Below are the code and all the weights of a small trained network. Each question names an input and a class and asks about switching units off, where a switched-off unit gives its printed mean instead of its output.

import numpy as np


def w(rows, s, z=0):
    codes = np.array(rows[::2]) - 128.0
    scale = np.full(codes.shape[1], s)
    scale[-1] = z or s
    return codes * scale


def norm(h):
    return h / np.sqrt((h * h).mean(-1, keepdims=True) + 1e-5)


def f(y):
    return np.maximum(y, 0)


def log_softmax(a):
    a = a - a.max(-1, keepdims=True)
    return a - np.log(np.exp(a).sum(-1, keepdims=True))


def net(x, mask):
    res = np.array(x, float).reshape(1, 6) / 4 @ E
    u = 0
    for l in range(3):
        y = f(norm(res) @ A[l][:, :-1].T + A[l][:, -1])
        res = res + np.where(mask[u : u + 3], y, B[l][:, -1]) @ B[l][:, :-1]
        u += 3
    return log_softmax(norm(res)[-1] @ U[:, :-1].T + U[:, -1])


A, B = {}, {}
E = w([
[124,133,131,125,126,126],'x0',
[244,190,112,121,233,75],'x1',
[100,68,33,252,163,162],'x2',
[131,129,126,123,127,127],'x3',
[134,130,124,123,125,124],'x4',
[99,246,104,188,51,183],'x5',
],0.0014)
A[0] = w([
[201,215,147,70,176,119,3],'0.n1',
[174,254,48,166,136,163,108],'0.n2',
[136,106,113,131,176,140,12],'0.n3',
],0.0039,0.0015)
B[0] = w([
[150,92,225,195,127,167,214],'0.n1',
[58,152,104,200,130,64,254],'0.n2',
[253,43,129,163,111,98,143],'0.n3',
],0.0044,0.003)
A[1] = w([
[127,69,184,119,109,168,178],'1.n1',
[111,94,148,1,89,92,6],'1.n2',
[103,226,134,164,49,134,150],'1.n3',
],0.0051,0.0023)
B[1] = w([
[49,184,83,93,158,68,222],'1.n1',
[115,253,37,199,130,136,172],'1.n2',
[195,129,169,35,25,169,252],'1.n3',
],0.0043,0.0034)
A[2] = w([
[104,133,100,130,42,255,116],'2.n1',
[112,226,89,203,151,159,4],'2.n2',
[40,61,103,139,148,127,32],'2.n3',
],0.0044,0.0032)
B[2] = w([
[167,71,95,144,253,190,255],'2.n1',
[7,222,84,22,150,119,187],'2.n2',
[92,39,223,52,7,105,168],'2.n3',
],0.0046,0.0025)
U = w([
[25,220,61,134,133,86,250],'0',
[33,2,125,87,75,86,75],'1',
[155,135,231,88,214,57,82],'2',
[199,59,68,215,195,61,112],'3',
[156,153,131,25,45,207,80],'4',
[134,58,74,171,141,245,118],'5',
[189,185,225,178,50,130,100],'6',
],0.0092,0.002)

Each question gives the input, the list of numbers given to net, and the class t.
The units are the neurons (one row each of A and B). Each row of codes is followed by its name. A weight is (code - 128) times the scale printed after its matrix; where a second scale follows, it is the last column's (A, B and U).
mask holds one flag per neuron, layer by layer. A switched-off neuron (its flag False) gives its mean, the last column of its row in B, instead of its output. The means were averaged over made-up inputs and are rounded, as every weight is.
A unit's drop is (log p(t) with every unit on - log p(t) with that unit switched off) / (log p(t) with every unit on - log p(t) with every unit switched off).
The circuit of an input: a set's keep is (log p(t) with only the set's units on - log p(t) with every unit switched off) / (log p(t) with every unit on - log p(t) with every unit switched off). Starting from all 9 units, units are removed one at a time, each time the one whose removal leaves the highest keep (on an exact tie, the one counted first), for as long as the keep stays at least 0.8.
units of the circuit, in order: the units of the circuit, biggest drop first
unit that matters most: the unit with the biggest drop
top k neurons: the k neurons with the biggest drops, biggest first
k most important neurons of layer l: the k neurons of layer l with the biggest drops, biggest first
drop of u: that unit's drop, to one decimal
input [-5,0,3,5,5,1], class 5: top 2 neurons : [1.n1 1.n2]
input [2,5,-5,5,2,3], class 6: unit that matters most : 0.n1
input [-8,7,-8,-5,4,5], class 6: units of the circuit, in order : [0.n1 2.n1]
input [6,7,-1,-4,-3,6], class 6: top 4 neurons : [1.n3 0.n1 1.n1 1.n2]
input [-7,0,6,2,2,-4], class 1: top 4 neurons : [2.n3 1.n3 2.n1 1.n2]
input [-8,-2,6,4,3,6], class 5: top 3 neurons : [2.n1 1.n3 1.n1]
input [-8,3,-5,1,6,4], class 6: 2 most important neurons of layer 0 : [0.n1 0.n2]
input [2,-3,0,3,-8,8], class 4: top 2 neurons : [1.n3 0.n1]
input [-4,6,-6,-1,1,2], class 6: units of the circuit, in order : [2.n1 0.n1]
input [4,-6,-1,8,5,-7], class 0: units of the circuit, in order : [1.n2 0.n1]
input [-4,-2,7,-7,3,-2], class 1: top 2 neurons : [2.n3 1.n3]
input [7,-4,0,-2,4,-2], class 0: top 2 neurons : [0.n2 0.n1]
input [7,1,-2,-7,1,4], class 6: 2 most important neurons of layer 0 : [0.n2 0.n1]
input [7,-3,-3,5,8,-5], class 0: units of the circuit, in order : [1.n2]
input [1,-8,-3,5,1,0], class 0: top 2 neurons : [1.n1 0.n2]
input [8,-2,6,8,8,0], class 1: top 3 neurons : [1.n3 2.n3 1.n2]
input [2,-7,7,-4,0,8], class 5: top 2 neurons : [2.n1 1.n3]
input [3,0,2,-5,3,1], class 5: top 3 neurons : [1.n1 1.n3 2.n1]
input [6,5,-8,-3,4,2], class 6: top 3 neurons : [2.n1 0.n1 2.n2]
input [6,7,-6,6,-8,1], class 6: units of the circuit, in order : [0.n1]
input [-2,0,-7,3,-3,-1], class 0: 2 most important neurons of layer 1 : [1.n1 1.n3]
input [3,6,-1,-5,2,7], class 6: 2 most important neurons of layer 0 : [0.n1 0.n2]
input [6,-2,0,-3,7,-6], class 0: 2 most important neurons of layer 0 : [0.n2 0.n1]
input [5,-4,1,-2,-8,2], class 5: drop of 2.n2 : 0.1
input [-6,0,2,-7,-7,-2], class 1: drop of 2.n1 : 0.3
input [1,-7,6,-6,1,5], class 5: drop of 1.n1 : 0.0
input [-1,-4,-3,0,-6,-6], class 0: unit that matters most : 1.n2
input [7,-1,-3,-2,1,6], class 4: drop of 2.n1 : 0.1
input [7,-7,0,-8,0,3], class 4: 2 most important neurons of layer 1 : [1.n3 1.n1]
